In the rows, 128 means zero.
Facts:
zatram (κ sutran,mupla,tredrel,klibre,ponan)
festor (β notul,dusom) (κ skemol,kalus,ponan)
vegem (Λ zatram) (β pledos,stubu)
loske (β dragri,kalus)
dredes (Λ magril)
skorubi (β klebul)
neflo (Λ tolun) (β klebul,delam,poflos)
tevuk (Λ klibre) (β delam)
zate (Λ flukle)
tredrel (Λ mutem)
dragri (β delam,mevon,grufibin)
lubriko (Λ fipam) (κ vinok,tusa,kloske,roko,kalus,broraskel,bitas,trilan,klabuk,truren)
sagun (Λ pudom) (β studur)
laskol (Λ grufibin) (β tekan,dratun,fliniflom)
vinok (Λ mupla)
klenok (Λ trilan) (κ daran,skogegrim,mupla,logoda,triden)
todra (β klilim)
klobur (Λ kaze)
bofigran (Λ danu)
vakomu (Λ folil) (κ faro,skeflal,skegri,kaze,grole)
kedur (Λ roruki) (β delam)
stege (Λ dusten) (β stulal) (κ kedur,broraskel,bofigran,magril,skufa)
stesku (β dusom)
klebul (Λ skasizu) (β vogiples)
notul (β delam) (κ trilan)
sutran (Λ daran)
gutusur (β breskos)
fuflak (Λ pliflen)
kloske (Λ dugim)
flofli (β flugu)
fliniflom (Λ stime) (β dusom)
mevon (Λ kidru)
braplusom (Λ kedur) (β vezas,saflu)
skemol (Λ poflos) (β dragri)
bizin (Λ klebul) (β delam,misuk)
zazak (Λ klenok)
danu (β festor,grufibin) (κ flobris,skogegrim,felim,truren)
soben (κ trabrem,zaka)
mupla (Λ skemol)
logoda (Λ trabrem)
tolun (Λ skogegrim) (κ faro,stelim,fledar,flukle,kalus)
studur (Λ grole) (β delam,fliniflom)
bilum (Λ lesu) (κ kloske,stulal,saflu,klobur)
brake (Λ bizin)
flukle (Λ loske) (β dratun)
roko (β bebro)
bemo (β grufibin)
rovak (κ duflok,loske,nobar,fledar,kesu)
zaka (Λ klobur)
guzim (Λ staplope)
guga (Λ repas) (κ skemol,tusa,bebro,stesku,zaka)
bragrubi (Λ stubu) (κ dusten,plegros,guzim,bemo,bofigran)
flagrol (Λ fuflak) (κ brake,broraskel,klilim,bunek)
kidrun (Λ vezas)
druklek (β notul,stesku,pudom) (κ braplusom,sagun,kidrun,klibre)
flebran (Λ plegros) (β delam)
maklo (Λ rure) (β delam,stime) (κ daran,zoval,pliflen,broraskel,trivi,ponan)
stulal (β pudom)
sture (Λ bunek) (β dusom) (κ faro,temem,duflok,skogegrim,pliflen,bebro,kaze,trivi,zate)
folil (β sagun)
trivi (Λ bofigran) (β delam)
magril (Λ stelim) (β notul,delam,tekan)
skogegrim (Λ zazak)
plegros (Λ truren)
ponan (Λ guzim)
flobris (Λ dusom) (β klobur,grufibin)
zoval (Λ kolen)
staplope (β dusom)
klabuk (Λ vakomu) (β delam,misuk)
fipam (Λ faro) (β dusom,delam,kolen)
vezas (Λ studur) (β bebro)
dusom (Λ tekan) (κ pledos,triden)
repas (Λ skeflal) (β tevuk,bofigran)
duflok (Λ felim)
dratun (Λ bragrubi) (β mevon)
drikar (Λ druklek) (κ bebuzu,kloske,fuflak,todra,kibros,tekan)
flugu (β notul,maklo)
vogiples (β kesu) (κ sagun,neflo,fliniflom)
stubu (Λ kidrun) (β dragri,saflu)
faro (Λ trivi)
retukli (β delam) (κ skeflal,pliflen,zate)
pluzo (β laskol) (κ tregri,duflok,zaka)
tekan (Λ flebran) (β danu)
dugim (β klabuk)
flekos (β skemol,klobur) (κ faro,felim,neflo,grole,bunek)
sonel (β grufibin) (κ trivi,misuk)
pudom (Λ tasku) (β skufa)
sazus (Λ vogiples) (κ vezas,kalus,magril,breskos,zusel)
trilan (Λ sazus)
tasku (κ faro,flaflok,neflo,grufibin,kolen)
piflar (κ tregri,skeflal,loske,flugu,triden,zusel)
delam (κ tusa)
trabrem (Λ sagun) (β kolen)
bresu (β misuk)
saflu (β trivi,festor)
kesu (Λ stesku) (β delam,bresu,skufa)
puse (Λ dredes) (β bizin,festor)
truren (Λ logoda)
bebro (Λ drikar) (β delam,mevon)
stelim (Λ zusel) (β breskos,kolen)
rure (Λ skufa) (κ braplusom,kidru,kibros,breskos,staplope)
poflos (Λ kalus) (β pliflen,mevon) (κ brake,kaze,dratun)
tregri (Λ skegri)
stime (Λ piflar) (β dusom,delam)
kolen (Λ breskos) (β delam)
grole (Λ pluzo)
tusa (Λ retukli)
stegrim (Λ brake) (β lesu,pudom)
daran (Λ fliniflom)
roruki (Λ vinok) (κ zaka)
temem (Λ misuk)
kidru (Λ soben) (β notul)
pliflen (Λ guga) (β dusom,klobur)
maste (Λ fledar) (κ roko,triden,skorubi)
klilim (Λ puse) (β bebro)
lesu (β delam,klobur) (κ vegem,logoda)
broraskel (Λ kludul)
skeflal (Λ neflo)

Known rows:
[112 129 147 107 153 131 124 114 137 128 126 129 126 136 106 111 122 145
 144 122 129 123 137 168 145 172] : maste
[123 145 136 135 124 140 121 149 128 117 128 110 141 119 183 125 135 121
 125 136 117 114 149 107 111 121] : studur
[162  99 139 144 100 148 134 164 103 112 124 142 133  92 127 126 109 155
 146 124 127 115 140 103 144  86] : braplusom
[ 87 133 189  97 114 127 114 168 138 111  91 130 140 140 121 113 138 113
  99 165 104 138 126 129  95 101] : mevon
[135 121 100 113 113 141 153 108 112 133 138 128 117  99  98 127  91 129
 119 134 125 129  88 153 138 122] : broraskel
[105 131 175  93 149 131 122 115 147 115 105 140 121 105 112  86 112 156
 155 106 129 106 160 156 135 151] : bilum
[149 120 100 138 129 106 146 122 120 139 154 141 138 124 118 137 133 116
 126 146 133 134  87 153 135 121] : grole
[131 126 110 115 111 145 144 112 117 134 135 126 112 106  90 121  87 136
 117 132 128 128  90 149 141 128] : tusa
[ 80 156 157 133 110 112 138 141 126 114 126 122 144 116 145 132 160 111
 113  94 128 137 131 114 105 114] : klebul
[125 122 108 121 117 136 147 119 113 133 147 121 129 127  99 140 112 130
 121 140 125 133  92 159 137 146] : tregri
[143 126  89 142 102 171 140 127 103 127 125 106 129 121 136 149 108 144
 127 123 123 120 151  88 134 109] : magril
[ 74 157 161 130 110 174 124 125 138 125 144 160 152  86 164 126 201 117
  87  80 132 144 129 143 115 119] : pudom
[146 134 144 161 143 125 123 134 138 114 131 159 136 129 173 120 178 130
 171  84 151 108 192  92 147 138] : druklek
[144 111 148 143 160 126 126 145 136 116 133 152 144 188 128 132 179 142
 155 145 132 127 185 119 155 154] : flekos
[141 156 190 146 130  78  95 163 187 135 161 123 109 146 134 135 170 103
 168  59 171 168 178  92 140 126] : vogiples
[102 125 163 123 123 137 151 154 134 112 112 124 144 147 141 122 151 140
 107 152 101 135 153  91 102 101] : dragri
[136 146 138 128 134 153  75 132 140 125 101 129 115 158 144 130 143 111
 145 137 130 112 166 128 151 169] : festor
[136 129 105 112 123 136 133  96 134 135 122 133 119 116 106 118  96 139
 123 117 133 123 110 138 133 129] : bitas
[142 119 132 107 123 124 147 108 137 121 116 145 116  85 115  92  88 140
 132 102 131 117 120 129 126  96] : bebuzu
[109 136 141 121 172 110 129 109 147 134 136 126 131 161 122 125 150 138
 145 132 129 130 134 174 133 183] : rovak
[141 118 100 135 108 148 125 135 113 147 104 111 131 143  96 150 100 148
 112 127 130 127 141 102 132 107] : roko

Rows:
No name comes twice in this set of rows, the named rows included.
[125 134 145 125 172  97 115 123 145 133 140 139 141 157 124 123 167 134
 152 129 142 128 136 176 137 178] : vakomu
[151 119  91 150 121 138 119 140 105 141 132 103 142 129 134 155 112 143
 137 123 139 122 127 124 136 121] : stelim
[119 122 120 112 117 160 190 123 127 114 122 118 126 145 123 124 129 146
  96 149  96 138 150  84 112 112] : bemo
[141 124 136 124 118 105 106 147 143 128 115 175 134 158 122 118 176  76
  95 176 120 152 117 109 128 100] : grufibin
[151 134  85 120  84 126 197 139  87 103 131 143 145 163  98 126 131 120
 136 175 114 115 165 103 156 131] : flobris
[ 88 176 157 106 111 136   9 143 149 142  66 127 120 146 117 135 124  71
 108 138 135 128 136 144 121 144] : delam
[124 137 125 111 156 125 134 108 133 133 130 123 133 144 119 129 136 139
 128 134 124 127 122 163 128 168] : roruki
[ 77 163 156 122 128 155 146 104 120 108 133 126 127 134 117 128 156 143
 152  73 134 123 175 141 149 185] : stege
[124 141 131 116 181  92 118  99 154 136 125 130 140 169 124 125 158 133
 144 124 135 123 146 164 131 180] : piflar
[127 120 135 118 101 140 121 161 110 127 119 130 141 148 100 139 141 129
 108 178 116 142 119 132 132 117] : dratun
[117 141 123 110 171 108 134 101 145 138 128 119 132 152 130 122 143 133
 132 128 131 128 130 154 118 166] : soben
[147  86 133 209 122 115 117 153  71 127 150 133  95 130 125 158 143 131
 160 121 127 154 118  58 116 100] : neflo

Now the same nodes, written a new way:
Known rows:
[129 144 125 129 125 121 144 142 128 126 128 150 135 128 120 122 132 160
 129 129 119 121 151 119 163 124 149 125 158 153 116 162 141 117 120 110
 119 131 139 126 121] : poflos
[132 182 126 145 119 130 118 150 126 131 129 125 123 130 118 124 138 152
 133 139 124 121 125 121 145 123 121 128 166 150 143 165 130 121 121 112
 120 120 156 123 121] : flagrol
[121 141 122 130 121 123 134 169 126 132 127 127 160 123 120 123 158 132
 117 128 123 121 131 146 160 122 121 125 153 137 118 137 128 155 137 131
 121 120 140 125 134] : rovak
[122 170 127 137 118 150 115 143 133 148 127 139 124 160 122 118 115 144
 175 126 121 123 135 118 135 124 123 152 163 142 148 186 126 125 123 151
 135 118 140 124 122] : stege
[117 139 126 125 124 123 120 129 130 129 127 131 119 141 122 122 123 168
 161 124 119 122 146 131 125 122 119 136 168 138 116 206 126 124 121 137
 122 123 147 146 122] : notul
[119 127 124 124 123 121 131 145 140 171 127 145 135 129 121 120 115 128
 153 128 122 121 128 137 146 123 138 136 170 123 114 159 127 142 140 144
 120 123 132 140 122] : lesu
[126 131 136 126 123 136 122 118 127 125 125 119 119 127 133 130 120 118
 125 127 129 125 121 119 119 132 124 127 115 125 145 112 126 123 125 121
 125 125 126 121 130] : bitas
[137 113 121 124 131 119 141 118 125 129 129 121 122 128 149 141 114 139
 140 124 124 139 118 150 122 126 125 128 115 113 116 131 123 118 116 117
 119 122 118 129 123] : misuk
[141 143 123 129 124 128 124 121 126 117 122 126 118 124 123 140 127 117
 114 125 138 120 122 131 122 130 123 124 114 131 129 110 127 120 122 122
 127 124 114 122 137] : temem
[131 112 125 127 125 131 124 117 125 124 128 124 117 129 132 130 130 132
 124 126 124 120 136 116 120 125 123 125 114 122 122 127 126 120 118 119
 123 138 117 127 122] : sagun
[147 151 127 146 122 118 143 115 128 118 129 122 151 127 125 133 148 121
 118 124 125 121 120 117 120 125 123 136 112 134 131 121 127 121 120 109
 142 131 118 123 136] : bunek
[119 107 131 122 127 146 137 118 125 120 130 122 134 127 138 127 128 119
 146 125 142 121 142 130 114 127 124 118 117 122 118 131 124 120 118 143
 124 123 116 127 120] : stesku
[131 113 143 125 140 125 118 121 122 131 127 136 116 126 124 126 114 120
 130 129 129 139 120 113 121 130 123 123 118 131 135 113 133 123 137 116
 139 138 145 128 123] : braplusom
[119 141 123 127 122 119 117 120 133 131 127 124 125 125 125 133 118 117
 118 127 126 122 118 127 119 130 120 133 117 115 121 112 124 122 133 130
 133 124 126 128 147] : daran
[122 126 130 125 137 130 129 117 126 120 126 134 119 127 126 124 118 115
 124 124 130 126 122 118 121 129 121 121 112 138 123 112 131 119 126 127
 131 134 117 133 124] : bemo
[132 109 132 122 133 120 121 116 122 130 127 124 121 127 137 125 113 123
 133 126 124 148 121 118 122 127 124 123 119 128 127 112 127 119 125 109
 119 131 132 127 121] : vezas
[143 105 126 122 143 119 120 121 120 122 128 131 120 126 127 126 132 133
 124 126 137 157 131 122 122 124 123 124 115 142 120 116 126 121 122 109
 121 126 133 122 123] : bebro
[122 122 124 126 123 125 133 117 127 121 126 123 124 123 136 133 120 121
 117 127 127 122 118 123 122 135 125 128 118 111 134 112 126 122 119 119
 123 124 116 127 134] : mutem
[120 126 123 125 132 142 137 121 141 121 124 134 124 128 134 127 116 119
 147 126 134 130 131 133 122 125 125 136 112 125 123 138 125 119 121 145
 123 121 114 122 121] : pudom
[137 104 125 126 136 131 130 121 123 132 127 130 121 131 134 133 113 131
 140 124 128 141 123 125 119 130 132 132 112 115 129 119 125 121 119 128
 125 124 114 124 120] : bresu
[118 129 122 121 126 113 112 136 170 195 120 133 124 125 124 129 112 115
 118 130 127 123 115 190 137 123 131 133 133 107 113 108 123 169 221 166
 156 136 131 136 176] : triden

Rows:
No name comes twice in this set of rows, the named rows included.
[125 138 124 123 131 123 162 114 131 121 128 133 121 123 158 124 125 120
 136 128 129 131 131 150 121 125 123 121 115 148 114 125 124 116 120 109
 119 124 112 140 125] : grufibin
[123 183 141 135 120 132 118 140 124 144 131 122 117 187 121 124 124 153
 154 127 122 123 122 118 120 122 117 146 187 137 155 189 129 125 123 121
 120 118 184 131 120] : lubriko
[125 119 120 132 123 120 144 157 129 123 129 151 153 126 124 122 123 175
 115 137 121 120 148 122 191 124 178 133 162 124 116 147 136 130 123 134
 127 144 135 144 128] : retukli
[114 137 119 120 127 116 116 138 165 176 121 146 119 126 121 122 115 144
 139 129 122 120 124 225 155 122 124 125 178 110 108 193 119 163 181 169
 120 122 142 160 157] : dusom
[141 182 124 153 121 130 141 156 127 120 131 122 134 134 125 124 155 159
 124 137 121 118 136 125 162 124 125 126 160 157 135 159 139 118 121 115
 123 125 142 124 120] : tolun
[138 159 120 141 130 121 136 157 124 121 127 156 161 126 118 126 173 172
 118 127 119 119 189 119 166 124 163 130 152 161 115 184 139 120 130 135
 137 144 123 121 136] : sture
[140 141 126 144 121 125 153 149 123 131 130 137 151 130 118 126 122 171
 145 126 119 123 146 122 167 125 151 135 142 143 121 170 129 121 119 113
 123 121 127 123 120] : vogiples
[119 150 126 128 123 120 116 148 123 145 127 143 121 152 120 125 117 177
 146 126 123 121 146 123 144 125 123 140 186 135 119 190 126 122 132 139
 123 123 155 140 120] : maklo
[121 105 121 123 135 115 133 119 126 138 130 129 119 128 125 123 119 119
 120 124 123 129 121 124 119 131 151 130 115 127 116 109 132 129 143 132
 131 153 113 120 133] : loske
[122 114 129 125 124 135 145 116 146 122 129 124 123 130 149 130 111 128
 153 124 127 147 119 138 119 129 125 143 114 119 128 140 122 122 119 139
 119 121 115 131 122] : skufa
[121 123 126 121 136 118 122 117 138 151 127 134 121 123 137 121 115 118
 120 127 125 141 117 150 120 127 123 119 117 119 115 113 124 126 155 128
 121 132 129 137 148] : pledos
[131 108 127 126 123 119 125 113 126 120 130 119 118 133 146 140 127 132
 135 131 125 123 122 155 117 131 121 129 115 109 122 132 121 122 122 114
 119 124 119 131 122] : breskos

